Below is a small trained network, with its code and all its weights. Each question gives an input and a target symbol and asks what happens when units are switched off, that is, made to give their printed mean instead of their output.

import numpy as np


def w(rows, s, z=0):
    codes = np.array(rows[::2]) - 128.0
    scale = np.full(codes.shape[1], s)
    scale[-1] = z or s
    return codes * scale


def f(y):
    return np.maximum(y, 0)


def softmax(a):
    e = np.exp(a - a.max(-1, keepdims=True))
    return e / e.sum(-1, keepdims=True)


def log_softmax(a):
    a = a - a.max(-1, keepdims=True)
    return a - np.log(np.exp(a).sum(-1, keepdims=True))


def net(x, mask):
    ids = ['ΘΣΦΨβεζηλμξτω'.index(c) for c in x.split()]
    T = len(ids)
    res = E[ids] + P[:T]
    q, k, v = (res @ M[0].T for M in (Q, K, V))
    z = softmax(np.where(np.tri(T) > 0, q @ k.T / 2**0.5, -1e9)) @ v
    res = res + np.where(mask[0], z, O[0][:, -1]) @ O[0][:, :-1]
    y = f(res @ A[0][:, :-1].T + A[0][:, -1])
    res = res + np.where(mask[1:9], y, B[0][:, -1]) @ B[0][:, :-1]
    return log_softmax(res[-1] @ U[:, :-1].T + U[:, -1])


Q, K, V, O, A, B = {}, {}, {}, {}, {}, {}
E = w([
[185,145,121],'Θ',
[171,155,173],'Σ',
[139,69,161],'Φ',
[174,166,161],'Ψ',
[80,57,113],'β',
[150,56,171],'ε',
[117,76,193],'ζ',
[199,184,138],'η',
[168,170,165],'λ',
[94,121,90],'μ',
[249,13,142],'ξ',
[31,124,112],'τ',
[157,250,98],'ω',
],0.02)
P = w([
[165,167,219],'0',
[153,169,104],'1',
[143,169,121],'2',
[137,166,138],'3',
[123,151,2],'4',
[122,148,14],'5',
[112,150,30],'6',
],0.009)
Q[0] = w([
[94,178,129],'h0',
[57,131,9],'h0',
],0.014)
K[0] = w([
[14,183,107],'h0',
[64,107,2],'h0',
],0.0087)
V[0] = w([
[254,39,5],'h0',
[169,220,37],'h0',
],0.0067)
O[0] = w([
[91,145,253,234],'h0',
[126,169,104,3],'h0',
],0.019,0.0046)
A[0] = w([
[143,224,137,198],'n0',
[111,44,109,248],'n1',
[160,84,49,193],'n2',
[95,110,170,185],'n3',
[42,168,251,51],'n4',
[189,90,81,253],'n5',
[182,161,169,245],'n6',
[113,45,144,63],'n7',
],0.013,0.0051)
B[0] = w([
[154,115,29,150],'n0',
[145,182,100,173],'n1',
[38,131,154,161],'n2',
[213,185,165,192],'n3',
[97,88,68,253],'n4',
[120,182,136,170],'n5',
[106,199,205,191],'n6',
[151,53,2,179],'n7',
],0.0095,0.024)
U = w([
[124,30,3,122],'Θ',
[40,139,110,42],'Σ',
[106,121,99,124],'Φ',
[141,117,97,61],'Ψ',
[95,124,98,148],'β',
[203,81,72,126],'ε',
[147,135,58,2],'ζ',
[109,228,172,208],'η',
[137,124,178,146],'λ',
[120,129,101,128],'μ',
[49,56,105,89],'ξ',
[154,156,111,181],'τ',
[134,125,108,104],'ω',
],0.012,0.0048)

Each question gives the input, a string of symbols that net reads in full, and the target symbol t.
The units are the heads (2 rows each of Q, K, V and O) and the neurons (one row each of A and B). Each row of codes is followed by its name. A weight is (code - 128) times the scale printed after its matrix; where a second scale follows, it is the last column's (O, A, B and U).
mask holds one flag per unit, heads first, then neurons. A switched-off unit (its flag False) gives its mean, the last column of its rows in O or B, instead of its output. The means were averaged over made-up inputs and are rounded, as every weight is.
A unit's drop is (log p(t) with every unit on - log p(t) with that unit switched off) / (log p(t) with every unit on - log p(t) with every unit switched off).
The circuit of an input: a set's keep is (log p(t) with only the set's units on - log p(t) with every unit switched off) / (log p(t) with every unit on - log p(t) with every unit switched off). Starting from all 9 units, units are removed one at a time, each time the one whose removal leaves the highest keep (on an exact tie, the one counted first), for as long as the keep stays at least 0.8.
units of the circuit, in order: the units of the circuit, biggest drop first
most important unit: the unit with the biggest drop
top k neurons: the k neurons with the biggest drops, biggest first
drop when u is switched off: that unit's drop, to one decimal
input ζ ζ ζ ζ ξ τ ω, target ζ: units of the circuit, in order -> (n0; n4; h0)
input η Φ Ψ ε, target η: top 2 neurons -> (n4; n7)
input Φ Φ ζ ζ Θ, target η: most important unit -> n4
input Θ μ ξ, target λ: top 2 neurons -> (n3; n6)
input ζ ξ λ ξ η, target η: top 2 neurons -> (n7; n4)
input ε ζ ε, target ε: top 3 neurons -> (n4; n7; n6)
input ε ζ ζ ζ ξ ω, target ζ: units of the circuit, in order -> (n0; h0; n4)
input ε η ζ ζ ξ Θ, target η: top 2 neurons -> (n7; n6)
input ξ ζ ζ ζ, target ξ: top 3 neurons -> (n4; n6; n7)
input ξ ζ ε, target ξ: top 3 neurons -> (n4; n7; n6)
input ζ ζ ξ ζ ξ Φ, target ξ: top 2 neurons -> (n4; n1)
input ζ Θ ξ β, target Θ: top 2 neurons -> (n6; n4)
input ζ ζ ζ, target Θ: top 3 neurons -> (n6; n3; n7)
input Ψ λ ξ, target λ: most important unit -> n6
input ζ ξ ζ ξ ω λ ε, target ξ: top 2 neurons -> (n4; n6)
input λ ξ ζ β, target Θ: drop when n7 is switched off -> 0.3
input ε ζ μ ε, target ε: drop when n4 is switched off -> 0.8
input ζ β ξ ζ ζ η, target η: drop when n6 is switched off -> 0.2
